Below is a small trained network, with its code and all its weights. Each question gives an input and a class and asks what happens when units are switched off, that is, made to give their printed mean instead of their output.

import numpy as np


def w(rows, s, z=0):
    codes = np.array(rows[::2]) - 128.0
    scale = np.full(codes.shape[1], s)
    scale[-1] = z or s
    return codes * scale


def norm(h):
    return h / np.sqrt((h * h).mean(-1, keepdims=True) + 1e-5)


def f(y):
    return y / 2 * (1 + np.tanh(0.7978845608 * (y + 0.044715 * y**3)))


def log_softmax(a):
    a = a - a.max(-1, keepdims=True)
    return a - np.log(np.exp(a).sum(-1, keepdims=True))


def net(x, mask):
    res = np.array(x, float).reshape(1, 6) / 4 @ E
    u = 0
    for l in range(2):
        y = f(norm(res) @ A[l][:, :-1].T + A[l][:, -1])
        res = res + np.where(mask[u : u + 15], y, B[l][:, -1]) @ B[l][:, :-1]
        u += 15
    return log_softmax(norm(res)[-1] @ U[:, :-1].T + U[:, -1])


A, B = {}, {}
E = w([
[135,137,195,174,1,118,68,127,95,183,65],'x0',
[193,188,214,167,134,76,32,43,106,42,174],'x1',
[154,163,125,169,127,179,129,129,90,123,189],'x2',
[220,160,129,87,138,176,132,108,193,198,118],'x3',
[86,151,120,113,116,113,118,114,148,130,96],'x4',
[129,130,128,122,121,123,138,130,126,124,143],'x5',
],0.0094)
A[0] = w([
[116,96,149,110,33,177,115,190,62,219,93,121],'0.n0',
[91,115,129,43,136,129,44,94,158,44,55,253],'0.n1',
[102,97,115,200,53,135,166,170,168,136,160,58],'0.n2',
[203,190,143,75,168,155,108,148,180,107,109,94],'0.n3',
[136,76,149,162,141,179,121,115,143,155,202,123],'0.n4',
[89,131,124,41,173,198,146,150,130,109,158,135],'0.n5',
[135,126,159,172,66,104,60,63,159,122,141,125],'0.n6',
[56,122,31,101,207,170,187,198,189,129,177,222],'0.n7',
[144,56,84,186,139,122,149,151,78,124,126,173],'0.n8',
[149,104,69,87,105,160,60,170,170,139,174,70],'0.n9',
[134,141,68,135,202,44,83,152,104,67,165,95],'0.n10',
[56,82,108,108,99,191,102,148,21,136,132,174],'0.n11',
[167,140,111,120,128,111,147,144,171,199,139,93],'0.n12',
[123,168,163,111,255,83,108,51,133,135,191,114],'0.n13',
[137,136,80,97,124,194,121,171,101,206,158,97],'0.n14',
],0.0076,0.0029)
B[0] = w([
[180,218,117,64,161,77,203,199,72,94,107,201],'0.n0',
[150,133,98,168,105,181,192,147,95,111,195,199],'0.n1',
[42,168,59,73,165,65,158,121,202,129,104,144],'0.n2',
[51,153,136,104,130,66,188,93,242,197,132,171],'0.n3',
[35,172,134,118,113,110,137,127,178,154,93,139],'0.n4',
[110,1,95,134,58,141,140,55,160,124,143,174],'0.n5',
[60,18,128,63,74,85,117,140,131,172,151,185],'0.n6',
[125,78,217,165,77,153,11,107,65,171,207,255],'0.n7',
[69,125,71,168,70,88,99,176,174,141,124,157],'0.n8',
[132,139,78,161,128,153,164,89,177,157,75,135],'0.n9',
[189,187,88,135,106,210,104,183,104,64,9,177],'0.n10',
[99,86,196,177,231,16,130,154,136,196,69,174],'0.n11',
[197,191,103,168,145,205,49,184,134,114,102,157],'0.n12',
[82,225,88,106,155,75,208,183,177,90,108,194],'0.n13',
[107,132,169,81,93,178,112,126,137,138,54,167],'0.n14',
],0.0058,0.0098)
A[1] = w([
[67,51,155,142,144,180,35,134,117,125,161,94],'1.n0',
[99,164,152,141,231,103,176,115,204,45,141,169],'1.n1',
[164,138,128,155,91,89,69,118,126,156,139,136],'1.n2',
[164,116,170,75,70,182,127,104,159,194,109,190],'1.n3',
[141,118,198,130,59,73,57,104,148,137,145,56],'1.n4',
[101,131,134,70,165,110,144,173,124,53,122,176],'1.n5',
[184,104,129,153,117,143,99,51,150,217,178,2],'1.n6',
[142,143,48,71,124,160,94,154,129,62,86,164],'1.n7',
[50,47,91,163,158,217,60,130,180,168,115,145],'1.n8',
[175,95,175,110,64,90,112,124,163,216,112,149],'1.n9',
[113,149,141,152,121,134,116,135,101,41,103,121],'1.n10',
[210,196,112,129,230,146,205,55,176,83,114,90],'1.n11',
[69,67,109,152,107,72,168,166,64,126,127,171],'1.n12',
[103,136,102,186,149,102,133,140,132,62,142,37],'1.n13',
[146,126,153,66,124,157,76,44,254,122,158,215],'1.n14',
],0.0083,0.0018)
B[1] = w([
[113,51,133,149,97,119,130,77,117,44,121,224],'1.n0',
[110,179,49,147,57,138,46,84,188,163,114,205],'1.n1',
[76,69,81,64,113,155,160,128,192,135,195,160],'1.n2',
[220,197,66,60,223,177,170,101,40,144,131,233],'1.n3',
[154,1,115,144,204,155,179,41,135,72,183,201],'1.n4',
[172,153,158,157,153,174,48,151,118,153,103,183],'1.n5',
[163,101,152,19,117,108,169,49,156,169,115,182],'1.n6',
[139,165,164,127,165,184,126,117,61,137,124,160],'1.n7',
[184,113,178,119,131,92,156,29,140,31,224,231],'1.n8',
[109,186,126,147,147,206,121,129,157,81,124,244],'1.n9',
[150,99,67,154,176,232,95,130,101,83,129,178],'1.n10',
[72,87,92,195,4,65,130,210,138,180,77,201],'1.n11',
[101,114,165,191,155,76,88,114,166,142,133,254],'1.n12',
[209,119,125,61,120,153,82,164,83,97,70,169],'1.n13',
[158,127,155,74,110,93,196,158,170,229,187,231],'1.n14',
],0.0077,0.0073)
U = w([
[78,7,179,198,140,84,104,66,79,46,193,163],'0',
[209,104,159,28,163,170,213,29,145,178,216,173],'1',
[178,181,67,178,115,205,38,171,75,72,79,103],'2',
[111,189,69,139,29,43,131,143,222,217,146,109],'3',
[53,133,196,165,170,23,134,220,88,218,53,190],'4',
[184,226,123,58,171,191,184,187,56,189,48,7],'5',
],0.013,0.002)

Each question gives the input, the list of numbers given to net, and the class t.
The units are the neurons (one row each of A and B). Each row of codes is followed by its name. A weight is (code - 128) times the scale printed after its matrix; where a second scale follows, it is the last column's (A, B and U).
mask holds one flag per neuron, layer by layer. A switched-off neuron (its flag False) gives its mean, the last column of its row in B, instead of its output. The means were averaged over made-up inputs and are rounded, as every weight is.
A unit's drop is (log p(t) with every unit on - log p(t) with that unit switched off) / (log p(t) with every unit on - log p(t) with every unit switched off).
The circuit of an input: a set's keep is (log p(t) with only the set's units on - log p(t) with every unit switched off) / (log p(t) with every unit on - log p(t) with every unit switched off). Starting from the 12 units with the biggest drops (on a tie, the unit counted first), units are removed one at a time, each time the one whose removal leaves the highest keep (on an exact tie, the one counted first), for as long as the keep stays at least 0.8.
circuit, biggest first: the units of the circuit, biggest drop first
top k neurons: the k neurons with the biggest drops, biggest first
k most important neurons of layer l: the k neurons of layer l with the biggest drops, biggest first
drop of u: that unit's drop, to one decimal
input [-1,-7,8,-3,5,0], class 0: circuit, biggest first -> 0.n7
input [-6,1,4,4,6,1], class 3: 2 most important neurons of layer 0 -> 0.n13, 0.n6
input [4,0,7,-8,-4,-7], class 4: circuit, biggest first -> 0.n11, 1.n8
input [-8,1,-7,1,-6,-1], class 3: top 3 neurons -> 0.n13, 0.n6, 1.n1
input [-2,8,8,0,6,0], class 2: top 2 neurons -> 0.n10, 1.n10
input [0,6,7,-6,-5,-1], class 2: top 2 neurons -> 0.n7, 0.n10
input [-4,0,6,-2,-5,-6], class 0: 2 most important neurons of layer 0 -> 0.n7, 0.n0
input [3,-1,6,1,4,-3], class 5: top 2 neurons -> 0.n14, 1.n11
input [-5,1,2,0,-1,-7], class 2: top 3 neurons -> 0.n13, 0.n10, 0.n6
input [-5,3,-8,1,-7,4], class 3: top 3 neurons -> 1.n11, 0.n3, 1.n1
input [7,-6,6,-1,7,-2], class 4: top 2 neurons -> 0.n11, 1.n3
input [-1,1,8,-7,8,1], class 2: top 2 neurons -> 0.n7, 0.n10
input [-1,6,-6,8,2,5], class 3: 2 most important neurons of layer 0 -> 0.n7, 0.n13
input [-6,5,-5,-1,7,7], class 2: circuit, biggest first -> 0.n10
input [2,0,5,1,-6,8], class 5: 3 most important neurons of layer 0 -> 0.n7, 0.n13, 0.n14
input [6,-3,6,0,-7,-8], class 4: top 2 neurons -> 0.n11, 1.n3
input [-1,-8,7,-4,-7,-3], class 0: top 2 neurons -> 0.n7, 1.n8
input [-7,8,8,3,-1,3], class 3: drop of 1.n11 -> 0.1
input [-7,-7,1,-6,-1,2], class 0: drop of 0.n8 -> 0.0
input [2,-4,2,8,6,7], class 5: drop of 0.n0 -> 0.2
input [-1,5,6,-8,-3,7], class 2: drop of 0.n7 -> 0.2
input [2,-7,7,-7,3,-4], class 4: top neuron -> 0.n0
